Here is a tiny trained network, its code and every weight. The questions are about switching its units off for an input and a target symbol, where a switched-off unit gives its printed mean instead of its output.

import numpy as np


def w(rows, s, z=0):
    codes = np.array(rows[::2]) - 128.0
    scale = np.full(codes.shape[1], s)
    scale[-1] = z or s
    return codes * scale


def norm(h):
    return h / np.sqrt((h * h).mean(-1, keepdims=True) + 1e-5)


def f(y):
    return y / 2 * (1 + np.tanh(0.7978845608 * (y + 0.044715 * y**3)))


def softmax(a):
    e = np.exp(a - a.max(-1, keepdims=True))
    return e / e.sum(-1, keepdims=True)


def log_softmax(a):
    a = a - a.max(-1, keepdims=True)
    return a - np.log(np.exp(a).sum(-1, keepdims=True))


def net(x, mask):
    ids = ['ΛΨΩβδηθτφ'.index(c) for c in x.split()]
    T = len(ids)
    res = E[ids] + P[:T]
    u = 0
    for l in range(2):
        r = norm(res)
        for j in range(2):
            rows = slice(4 * j, 4 * j + 4)
            q, k, v = (r @ M[l][rows].T for M in (Q, K, V))
            z = softmax(np.where(np.tri(T) > 0, q @ k.T / 4**0.5, -1e9)) @ v
            o = O[l][rows]
            res = res + np.where(mask[u + j], z, o[:, -1]) @ o[:, :-1]
        u += 2
        y = f(norm(res) @ A[l][:, :-1].T + A[l][:, -1])
        res = res + np.where(mask[u : u + 8], y, B[l][:, -1]) @ B[l][:, :-1]
        u += 8
    return log_softmax(norm(res)[-1] @ U[:, :-1].T + U[:, -1])


Q, K, V, O, A, B = {}, {}, {}, {}, {}, {}
E = w([
[119,99,192],'Λ',
[147,112,240],'Ψ',
[88,38,32],'Ω',
[138,5,158],'β',
[176,57,178],'δ',
[81,154,140],'η',
[66,210,47],'θ',
[131,113,196],'τ',
[51,197,106],'φ',
],0.012)
P = w([
[63,167,79],'0',
[210,98,228],'1',
[61,129,170],'2',
[235,58,181],'3',
[48,132,206],'4',
[250,76,139],'5',
[41,149,184],'6',
[249,73,129],'7',
[28,134,213],'8',
[249,115,86],'9',
[65,143,176],'10',
[254,117,93],'11',
[71,123,149],'12',
[244,37,163],'13',
],0.0064)
Q[0] = w([
[157,177,128],'0.h1',
[151,165,148],'0.h1',
[182,150,145],'0.h1',
[48,123,145],'0.h1',
[111,36,166],'0.h2',
[208,139,101],'0.h2',
[161,60,138],'0.h2',
[113,254,15],'0.h2',
],0.013)
K[0] = w([
[83,172,52],'0.h1',
[64,26,135],'0.h1',
[152,3,24],'0.h1',
[106,182,100],'0.h1',
[132,43,183],'0.h2',
[108,167,254],'0.h2',
[119,80,224],'0.h2',
[146,193,68],'0.h2',
],0.0093)
V[0] = w([
[67,72,54],'0.h1',
[58,179,96],'0.h1',
[254,156,137],'0.h1',
[27,96,157],'0.h1',
[114,3,250],'0.h2',
[132,134,255],'0.h2',
[77,173,104],'0.h2',
[186,124,70],'0.h2',
],0.0067)
O[0] = w([
[83,153,55,124],'0.h1',
[71,255,244,90],'0.h1',
[218,160,232,118],'0.h1',
[226,14,124,156],'0.h1',
[60,253,125,254],'0.h2',
[42,167,97,182],'0.h2',
[145,144,79,92],'0.h2',
[116,9,231,103],'0.h2',
],0.0038,0.0099)
A[0] = w([
[145,130,55,72],'0.n1',
[216,79,123,96],'0.n2',
[140,175,102,4],'0.n3',
[112,225,97,203],'0.n4',
[55,5,71,172],'0.n5',
[110,94,150,197],'0.n6',
[128,197,222,56],'0.n7',
[114,115,53,228],'0.n8',
],0.011,0.0023)
B[0] = w([
[76,115,128,136],'0.n1',
[215,106,107,174],'0.n2',
[130,127,121,115],'0.n3',
[136,105,191,147],'0.n4',
[58,137,122,254],'0.n5',
[101,253,137,173],'0.n6',
[26,95,125,172],'0.n7',
[128,132,154,165],'0.n8',
],0.0072,0.0078)
Q[1] = w([
[201,145,105],'1.h1',
[56,96,154],'1.h1',
[224,78,72],'1.h1',
[216,178,202],'1.h1',
[100,247,161],'1.h2',
[145,90,195],'1.h2',
[78,85,184],'1.h2',
[55,254,172],'1.h2',
],0.0085)
K[1] = w([
[67,190,192],'1.h1',
[145,174,115],'1.h1',
[61,91,220],'1.h1',
[138,54,185],'1.h1',
[190,119,2],'1.h2',
[21,164,63],'1.h2',
[45,79,65],'1.h2',
[122,8,90],'1.h2',
],0.0086)
V[1] = w([
[105,103,110],'1.h1',
[189,186,101],'1.h1',
[207,128,86],'1.h1',
[167,86,127],'1.h1',
[187,123,100],'1.h2',
[156,39,197],'1.h2',
[80,28,96],'1.h2',
[172,255,115],'1.h2',
],0.0088)
O[1] = w([
[187,1,119,164],'1.h1',
[132,185,167,22],'1.h1',
[142,148,143,25],'1.h1',
[106,66,125,101],'1.h1',
[104,102,77,14],'1.h2',
[76,115,188,127],'1.h2',
[122,39,169,239],'1.h2',
[112,132,46,2],'1.h2',
],0.0086,0.0046)
A[1] = w([
[244,162,136,129],'1.n1',
[97,94,91,110],'1.n2',
[53,156,114,253],'1.n3',
[140,67,102,97],'1.n4',
[120,134,203,126],'1.n5',
[138,216,52,84],'1.n6',
[166,73,195,225],'1.n7',
[147,245,143,125],'1.n8',
],0.012,0.0041)
B[1] = w([
[90,192,208,153],'1.n1',
[102,115,168,143],'1.n2',
[174,183,230,209],'1.n3',
[109,105,102,155],'1.n4',
[143,71,129,186],'1.n5',
[106,125,62,121],'1.n6',
[146,125,54,255],'1.n7',
[145,25,1,121],'1.n8',
],0.0086,0.0085)
U = w([
[140,135,138,15],'Λ',
[124,136,144,50],'Ψ',
[155,37,100,229],'Ω',
[58,60,127,126],'β',
[122,179,149,195],'δ',
[145,137,139,5],'η',
[123,166,117,202],'θ',
[252,104,178,85],'τ',
[123,157,116,142],'φ',
],0.016,0.0032)

Each question gives the input, a string of symbols that net reads in full, and the target symbol t.
The units are the heads (4 rows each of Q, K, V and O) and the neurons (one row each of A and B). Each row of codes is followed by its name. A weight is (code - 128) times the scale printed after its matrix; where a second scale follows, it is the last column's (O, A, B and U).
mask holds one flag per unit, layer by layer, with each layer's heads first. A switched-off unit (its flag False) gives its mean, the last column of its rows in O or B, instead of its output. The means were averaged over made-up inputs and are rounded, as every weight is.
A unit's drop is (log p(t) with every unit on - log p(t) with that unit switched off) / (log p(t) with every unit on - log p(t) with every unit switched off).
The circuit of an input: a set's keep is (log p(t) with only the set's units on - log p(t) with every unit switched off) / (log p(t) with every unit on - log p(t) with every unit switched off). Starting from the 12 units with the biggest drops (on a tie, the unit counted first), units are removed one at a time, each time the one whose removal leaves the highest keep (on an exact tie, the one counted first), for as long as the keep stays at least 0.8.
circuit, biggest first: the units of the circuit, biggest drop first
unit that matters most: the unit with the biggest drop
k most important neurons: the k neurons with the biggest drops, biggest first
k most important neurons of layer l: the k neurons of layer l with the biggest drops, biggest first
heads that matter: for each layer, one digit per head in row order, 1 if its drop is at least 0.15 and else 0, layers parted by /
drop when u is switched off: that unit's drop, to one decimal
input β β θ, target β: unit that matters most => 0.h2
input β δ Ψ β Ω β δ β Ω Ω Ψ Ψ, target β: circuit, biggest first => 0.h2, 0.n7
input δ θ δ, target δ: heads that matter => 11 / 01
input β δ Ω Ψ δ φ Ω θ Ω Ψ, target β: circuit, biggest first => 0.n7, 0.h1
input β δ β Ω β β β δ β β θ τ, target Ω: circuit, biggest first => 1.n3, 1.n7
input Ω φ Ψ β β β δ β φ Ψ, target Ω: 2 most important neurons of layer 0 => 0.n5, 0.n6
input δ δ β Λ, target Ω: circuit, biggest first => 1.n3, 1.n7
input Ω Ω Ψ β Ψ δ η β δ φ Ω β β φ, target Ω: heads that matter => 01 / 00
input β Λ Ψ Λ β Λ, target Ω: heads that matter => 11 / 00
input Ω θ δ φ θ τ θ, target τ: circuit, biggest first => 0.h2, 0.n7, 1.n3
input β φ η Ψ η Ω Ψ θ Ψ β β η, target Ω: heads that matter => 10 / 00
input β β φ β β β τ Ψ β θ, target Ω: heads that matter => 01 / 00
input Λ β φ Ψ, target Ω: heads that matter => 11 / 00
input δ Λ θ β Λ δ δ η φ φ, target τ: 2 most important neurons => 0.n2, 0.n6
input Ψ θ Ψ β δ β Ψ Ψ δ η, target τ: circuit, biggest first => 0.h2
input Ω Ω Ψ τ, target β: 2 most important neurons => 0.n7, 0.n2
input Λ φ θ Λ β δ δ δ Ω, target δ: heads that matter => 00 / 00
input Λ Ψ φ Ω β φ Ω Ω τ Ω, target β: 2 most important neurons => 0.n5, 1.n7
input φ φ τ τ Ψ β η δ Ψ δ τ φ, target τ: 3 most important neurons => 0.n7, 0.n2, 1.n1
input δ β Λ β Ω β η β β Ω δ β β η, target Ω: unit that matters most => 0.n5
input Ω θ Ω Λ, target β: 2 most important neurons => 0.n7, 0.n2
input τ β β δ θ Ψ η θ τ η, target τ: 3 most important neurons => 0.n2, 1.n1, 0.n7
input Ψ δ δ θ, target τ: 3 most important neurons of layer 0 => 0.n2, 0.n7, 0.n5
input δ θ β, target δ: 2 most important neurons of layer 0 => 0.n7, 0.n5
input β δ δ θ τ β τ Ω, target β: 2 most important neurons of layer 0 => 0.n6, 0.n5
input Λ δ φ η δ Ω β φ, target Ω: 2 most important neurons => 1.n3, 0.n6
input β β Ω β θ, target β: unit that matters most => 1.h2
input Λ Ω Ψ β τ β θ τ, target Ω: 2 most important neurons of layer 0 => 0.n5, 0.n6
input β β Ψ Ψ Ω φ β β δ φ β δ β θ, target Ω: drop when 0.h2 is switched off => 0.5
